Below are the code and all the weights of a small trained network. Each question names an input and a class and asks about switching units off, where a switched-off unit gives its printed mean instead of its output.

import numpy as np


def w(rows, s, z=0):
    codes = np.array(rows[::2]) - 128.0
    scale = np.full(codes.shape[1], s)
    scale[-1] = z or s
    return codes * scale


def norm(h):
    return h / np.sqrt((h * h).mean(-1, keepdims=True) + 1e-5)


def f(y):
    return np.maximum(y, 0)


def log_softmax(a):
    a = a - a.max(-1, keepdims=True)
    return a - np.log(np.exp(a).sum(-1, keepdims=True))


def net(x, mask):
    res = np.array(x, float).reshape(1, 4) / 4 @ E
    u = 0
    for l in range(4):
        y = f(norm(res) @ A[l][:, :-1].T + A[l][:, -1])
        res = res + np.where(mask[u : u + 8], y, B[l][:, -1]) @ B[l][:, :-1]
        u += 8
    return log_softmax(norm(res)[-1] @ U[:, :-1].T + U[:, -1])


A, B = {}, {}
E = w([
[221,217,113],'x0',
[128,128,122],'x1',
[82,193,2],'x2',
[207,61,70],'x3',
],0.0068)
A[0] = w([
[149,142,119,35],'0.n0',
[223,81,90,107],'0.n1',
[130,156,198,96],'0.n2',
[140,91,4,101],'0.n3',
[172,244,78,2],'0.n4',
[206,170,172,170],'0.n5',
[42,142,92,59],'0.n6',
[130,132,124,85],'0.n7',
],0.013,0.0072)
B[0] = w([
[126,132,126,128],'0.n0',
[137,143,36,238],'0.n1',
[132,183,141,177],'0.n2',
[93,31,160,251],'0.n3',
[108,63,255,201],'0.n4',
[148,179,69,254],'0.n5',
[81,141,38,199],'0.n6',
[119,139,129,128],'0.n7',
],0.012,0.0051)
A[1] = w([
[134,17,233,43],'1.n0',
[34,179,254,33],'1.n1',
[38,154,157,20],'1.n2',
[127,177,84,4],'1.n3',
[135,184,252,215],'1.n4',
[175,11,128,24],'1.n5',
[33,120,110,65],'1.n6',
[96,250,103,39],'1.n7',
],0.0089,0.0033)
B[1] = w([
[138,198,80,234],'1.n0',
[98,12,106,242],'1.n1',
[144,84,67,192],'1.n2',
[102,115,145,145],'1.n3',
[13,115,190,253],'1.n4',
[255,107,208,217],'1.n5',
[129,86,68,229],'1.n6',
[161,145,242,200],'1.n7',
],0.0083,0.0039)
A[2] = w([
[157,8,127,107],'2.n0',
[21,149,188,97],'2.n1',
[177,1,84,93],'2.n2',
[67,49,130,39],'2.n3',
[84,106,147,2],'2.n4',
[213,99,246,169],'2.n5',
[156,190,5,51],'2.n6',
[183,16,76,100],'2.n7',
],0.0086,0.0027)
B[2] = w([
[103,203,218,237],'2.n0',
[136,65,85,211],'2.n1',
[93,201,214,254],'2.n2',
[122,65,160,218],'2.n3',
[79,130,99,147],'2.n4',
[189,254,172,199],'2.n5',
[69,196,142,192],'2.n6',
[47,227,178,248],'2.n7',
],0.0072,0.0054)
A[3] = w([
[227,109,91,92],'3.n0',
[95,47,76,195],'3.n1',
[250,90,92,188],'3.n2',
[161,86,97,75],'3.n3',
[110,109,66,3],'3.n4',
[146,80,138,167],'3.n5',
[152,52,131,114],'3.n6',
[94,155,111,108],'3.n7',
],0.012,0.0041)
B[3] = w([
[108,81,41,151],'3.n0',
[246,92,95,253],'3.n1',
[96,75,37,165],'3.n2',
[95,136,142,128],'3.n3',
[124,141,91,145],'3.n4',
[144,100,168,155],'3.n5',
[87,122,162,147],'3.n6',
[145,142,148,168],'3.n7',
],0.011,0.005)
U = w([
[81,49,154,67],'0',
[142,221,173,70],'1',
[126,133,4,251],'2',
],0.019,0.0015)

Each question gives the input, the list of numbers given to net, and the class t.
The units are the neurons (one row each of A and B). Each row of codes is followed by its name. A weight is (code - 128) times the scale printed after its matrix; where a second scale follows, it is the last column's (A, B and U).
mask holds one flag per neuron, layer by layer. A switched-off neuron (its flag False) gives its mean, the last column of its row in B, instead of its output. The means were averaged over made-up inputs and are rounded, as every weight is.
A unit's drop is (log p(t) with every unit on - log p(t) with that unit switched off) / (log p(t) with every unit on - log p(t) with every unit switched off).
The circuit of an input: a set's keep is (log p(t) with only the set's units on - log p(t) with every unit switched off) / (log p(t) with every unit on - log p(t) with every unit switched off). Starting from the 12 units with the biggest drops (on a tie, the unit counted first), units are removed one at a time, each time the one whose removal leaves the highest keep (on an exact tie, the one counted first), for as long as the keep stays at least 0.8.
circuit, biggest first: the units of the circuit, biggest drop first
most important unit: the unit with the biggest drop
k most important neurons: the k neurons with the biggest drops, biggest first
k most important neurons of layer l: the k neurons of layer l with the biggest drops, biggest first
drop when u is switched off: that unit's drop, to one decimal
input [4,7,5,8], class 1: most important unit : 2.n7
input [0,0,-2,2], class 1: 2 most important neurons : (2.n6; 0.n6)
input [5,7,2,-5], class 0: circuit, biggest first : (0.n4; 1.n1)
input [-7,3,8,7], class 0: 2 most important neurons : (0.n3; 0.n5)
input [5,1,1,-1], class 0: 2 most important neurons : (0.n4; 1.n4)
input [-6,3,2,-8], class 2: 2 most important neurons : (0.n6; 0.n4)
input [1,-8,7,1], class 1: 2 most important neurons : (1.n4; 2.n0)
input [3,8,8,1], class 1: 4 most important neurons of layer 1 : (1.n4; 1.n5; 1.n0; 1.n1)
input [4,0,1,7], class 1: 3 most important neurons : (2.n7; 0.n3; 2.n2)
input [0,-8,5,-7], class 2: 2 most important neurons : (0.n6; 0.n3)
input [-3,2,3,2], class 0: 2 most important neurons : (0.n3; 0.n6)
input [3,-4,3,8], class 1: 2 most important neurons : (2.n7; 0.n3)
input [0,-2,4,7], class 0: 2 most important neurons : (0.n3; 0.n1)
input [0,-3,-1,-8], class 0: most important unit : 1.n1
input [-3,1,7,5], class 0: drop when 0.n3 is switched off : 1.3
input [-3,8,5,7], class 0: drop when 0.n3 is switched off : 1.0
input [-4,2,3,-7], class 2: drop when 0.n4 is switched off : 0.1
